Below are the code and all the weights of a small trained network. Each question names an input and a class and asks about switching units off, where a switched-off unit gives its printed mean instead of its output.

import numpy as np


def w(rows, s, z=0):
    codes = np.array(rows[::2]) - 128.0
    scale = np.full(codes.shape[1], s)
    scale[-1] = z or s
    return codes * scale


def norm(h):
    return h / np.sqrt((h * h).mean(-1, keepdims=True) + 1e-5)


def f(y):
    return y / 2 * (1 + np.tanh(0.7978845608 * (y + 0.044715 * y**3)))


def log_softmax(a):
    a = a - a.max(-1, keepdims=True)
    return a - np.log(np.exp(a).sum(-1, keepdims=True))


def net(x, mask):
    res = np.array(x, float).reshape(1, 8) / 4 @ E
    u = 0
    for l in range(4):
        y = f(norm(res) @ A[l][:, :-1].T + A[l][:, -1])
        res = res + np.where(mask[u : u + 10], y, B[l][:, -1]) @ B[l][:, :-1]
        u += 10
    return log_softmax(norm(res)[-1] @ U[:, :-1].T + U[:, -1])


A, B = {}, {}
E = w([
[91,91,55,211,133,154,85],'x0',
[140,167,95,72,140,184,146],'x1',
[127,104,142,137,89,33,72],'x2',
[169,106,178,207,137,173,103],'x3',
[202,81,173,92,165,88,192],'x4',
[177,189,130,162,165,121,45],'x5',
[96,61,98,105,254,142,76],'x6',
[232,135,13,112,130,131,156],'x7',
],0.0092)
A[0] = w([
[90,126,191,146,196,146,80,21],'0.n1',
[84,36,174,168,76,140,238,20],'0.n2',
[80,105,216,146,175,146,61,30],'0.n3',
[94,225,123,82,88,151,162,14],'0.n4',
[167,123,77,111,166,236,158,2],'0.n5',
[97,91,184,151,95,150,171,86],'0.n6',
[214,170,137,196,200,137,202,94],'0.n7',
[118,127,133,97,131,140,134,62],'0.n8',
[149,140,155,251,77,140,93,42],'0.n9',
[252,120,233,56,91,118,217,47],'0.n10',
],0.013,0.0047)
B[0] = w([
[100,156,171,129,194,137,85,177],'0.n1',
[36,157,76,146,127,17,232,191],'0.n2',
[88,166,195,125,194,103,107,197],'0.n3',
[84,184,73,42,104,109,89,164],'0.n4',
[130,98,69,150,158,198,191,184],'0.n5',
[107,96,96,136,135,55,154,167],'0.n6',
[193,238,91,154,161,78,132,196],'0.n7',
[149,155,114,154,128,123,110,124],'0.n8',
[175,148,151,218,57,125,96,192],'0.n9',
[227,93,254,54,119,130,183,254],'0.n10',
],0.019,0.0093)
A[1] = w([
[128,86,66,139,177,249,164,42],'1.n1',
[174,171,96,167,181,195,146,99],'1.n2',
[115,88,141,171,48,149,92,97],'1.n3',
[88,126,130,113,128,123,146,119],'1.n4',
[39,52,131,158,111,110,194,5],'1.n5',
[66,108,111,202,118,151,75,105],'1.n6',
[178,27,54,89,192,85,63,87],'1.n7',
[57,109,204,145,217,162,49,55],'1.n8',
[85,181,91,27,68,178,61,52],'1.n9',
[162,154,133,213,67,148,80,73],'1.n10',
],0.016,0.0028)
B[1] = w([
[145,82,61,226,167,195,227,210],'1.n1',
[216,183,40,179,155,149,135,209],'1.n2',
[79,25,192,150,88,129,158,150],'1.n3',
[154,183,106,143,94,119,107,147],'1.n4',
[137,230,87,130,115,25,144,183],'1.n5',
[147,70,239,201,135,132,206,180],'1.n6',
[134,14,52,94,186,14,74,173],'1.n7',
[94,214,199,157,245,155,36,255],'1.n8',
[48,156,106,77,26,220,109,173],'1.n9',
[149,95,153,195,2,102,81,191],'1.n10',
],0.018,0.009)
A[2] = w([
[181,169,168,6,106,163,126,87],'2.n1',
[105,107,86,75,147,113,68,92],'2.n2',
[129,102,53,112,181,228,177,88],'2.n3',
[56,118,99,70,77,177,112,60],'2.n4',
[103,162,158,101,226,169,42,19],'2.n5',
[199,51,233,38,135,170,184,3],'2.n6',
[99,146,100,48,83,184,107,51],'2.n7',
[178,110,187,55,131,147,125,117],'2.n8',
[102,143,93,51,79,178,98,61],'2.n9',
[118,62,118,52,166,93,70,54],'2.n10',
],0.014,0.0026)
B[2] = w([
[106,64,133,43,112,224,209,235],'2.n1',
[115,54,120,89,129,110,83,138],'2.n2',
[78,27,86,230,174,110,229,217],'2.n3',
[5,95,128,114,112,207,95,159],'2.n4',
[63,193,167,161,253,194,77,227],'2.n5',
[213,61,215,51,187,174,189,254],'2.n6',
[61,167,86,120,90,201,101,161],'2.n7',
[139,120,170,90,136,169,203,203],'2.n8',
[76,165,74,103,84,222,96,160],'2.n9',
[145,68,116,86,151,84,46,143],'2.n10',
],0.014,0.0075)
A[3] = w([
[150,128,131,109,132,112,116,82],'3.n1',
[223,181,112,115,116,123,79,33],'3.n2',
[205,90,129,7,144,117,105,136],'3.n3',
[183,108,143,37,136,122,124,85],'3.n4',
[81,46,211,159,58,143,110,42],'3.n5',
[235,140,120,157,127,41,121,201],'3.n6',
[94,96,137,97,150,113,87,74],'3.n7',
[160,167,57,78,205,131,124,65],'3.n8',
[40,77,147,143,152,100,194,2],'3.n9',
[143,94,159,124,129,170,89,100],'3.n10',
],0.013,0.0028)
B[3] = w([
[125,118,136,122,146,136,118,124],'3.n1',
[212,135,123,66,131,179,55,135],'3.n2',
[108,100,157,46,124,164,133,239],'3.n3',
[121,111,163,86,130,158,129,210],'3.n4',
[84,4,211,153,111,123,136,183],'3.n5',
[101,157,95,1,143,174,54,253],'3.n6',
[108,101,87,140,124,156,82,135],'3.n7',
[48,8,189,183,112,108,144,177],'3.n8',
[205,196,67,89,100,122,53,162],'3.n9',
[113,154,107,144,102,60,176,149],'3.n10',
],0.015,0.0064)
U = w([
[254,174,103,144,90,176,61,9],'0',
[201,94,219,22,148,168,215,202],'1',
[92,198,101,107,103,5,173,193],'2',
[178,74,23,205,198,180,204,145],'3',
[119,11,77,83,184,69,53,3],'4',
[138,51,211,215,24,109,74,133],'5',
[81,189,219,183,249,152,63,165],'6',
[32,139,79,80,60,228,127,130],'7',
],0.013,0.0032)

Each question gives the input, the list of numbers given to net, and the class t.
The units are the neurons (one row each of A and B). Each row of codes is followed by its name. A weight is (code - 128) times the scale printed after its matrix; where a second scale follows, it is the last column's (A, B and U).
mask holds one flag per neuron, layer by layer. A switched-off neuron (its flag False) gives its mean, the last column of its row in B, instead of its output. The means were averaged over made-up inputs and are rounded, as every weight is.
A unit's drop is (log p(t) with every unit on - log p(t) with that unit switched off) / (log p(t) with every unit on - log p(t) with every unit switched off).
The circuit of an input: a set's keep is (log p(t) with only the set's units on - log p(t) with every unit switched off) / (log p(t) with every unit on - log p(t) with every unit switched off). Starting from the 12 units with the biggest drops (on a tie, the unit counted first), units are removed one at a time, each time the one whose removal leaves the highest keep (on an exact tie, the one counted first), for as long as the keep stays at least 0.8.
circuit, biggest first: the units of the circuit, biggest drop first
top k neurons: the k neurons with the biggest drops, biggest first
top k neurons in layer l: the k neurons of layer l with the biggest drops, biggest first
input [-4,-6,-6,0,-7,0,-5,7], class 7: top neuron : 0.n4
input [7,-6,-5,-6,-8,-3,2,1], class 3: circuit, biggest first : 1.n1; 0.n2
input [-4,4,-8,1,-1,1,-4,-6], class 7: circuit, biggest first : 0.n4; 1.n9
input [1,8,5,8,3,3,7,2], class 3: top 2 neurons : 0.n5; 1.n2
input [5,-7,1,-4,1,-6,6,7], class 4: top 2 neurons : 1.n7; 0.n5
input [-2,3,-1,5,1,-8,7,1], class 3: circuit, biggest first : 0.n5; 1.n1
input [7,0,-3,3,-3,3,-2,4], class 5: circuit, biggest first : 0.n9; 1.n10
input [-5,-5,-4,-2,-8,-3,0,-4], class 7: circuit, biggest first : 0.n4; 1.n9
input [-4,-7,4,4,-7,-4,-7,-6], class 2: top 2 neurons : 0.n2; 1.n5
input [4,1,0,-5,3,-7,7,-5], class 2: circuit, biggest first : 0.n2; 1.n5
input [-4,-8,7,-8,-1,1,-1,7], class 4: top 3 neurons : 1.n7; 0.n10; 0.n9
input [4,-5,0,-5,-6,7,4,5], class 5: top 2 neurons in layer 1 : 1.n6; 1.n10
input [7,6,7,-2,-4,8,-1,7], class 5: top 2 neurons : 0.n7; 1.n10
input [-2,-4,-2,6,-6,1,-3,-3], class 5: circuit, biggest first : 0.n9
input [-2,-2,1,1,4,1,7,6], class 4: top 2 neurons : 1.n7; 3.n6
input [2,-4,0,-5,4,-5,0,5], class 2: top 3 neurons : 0.n2; 1.n5; 2.n6
input [-6,-8,1,-4,-8,8,4,5], class 4: top 3 neurons : 1.n7; 0.n3; 0.n9
input [4,6,-6,-6,7,-7,-8,-4], class 2: top 2 neurons : 0.n2; 1.n5
input [4,5,-6,3,-6,-4,-7,-5], class 2: top 2 neurons in layer 1 : 1.n5; 1.n6
input [5,-7,-6,3,7,-4,2,-7], class 2: circuit, biggest first : 0.n2
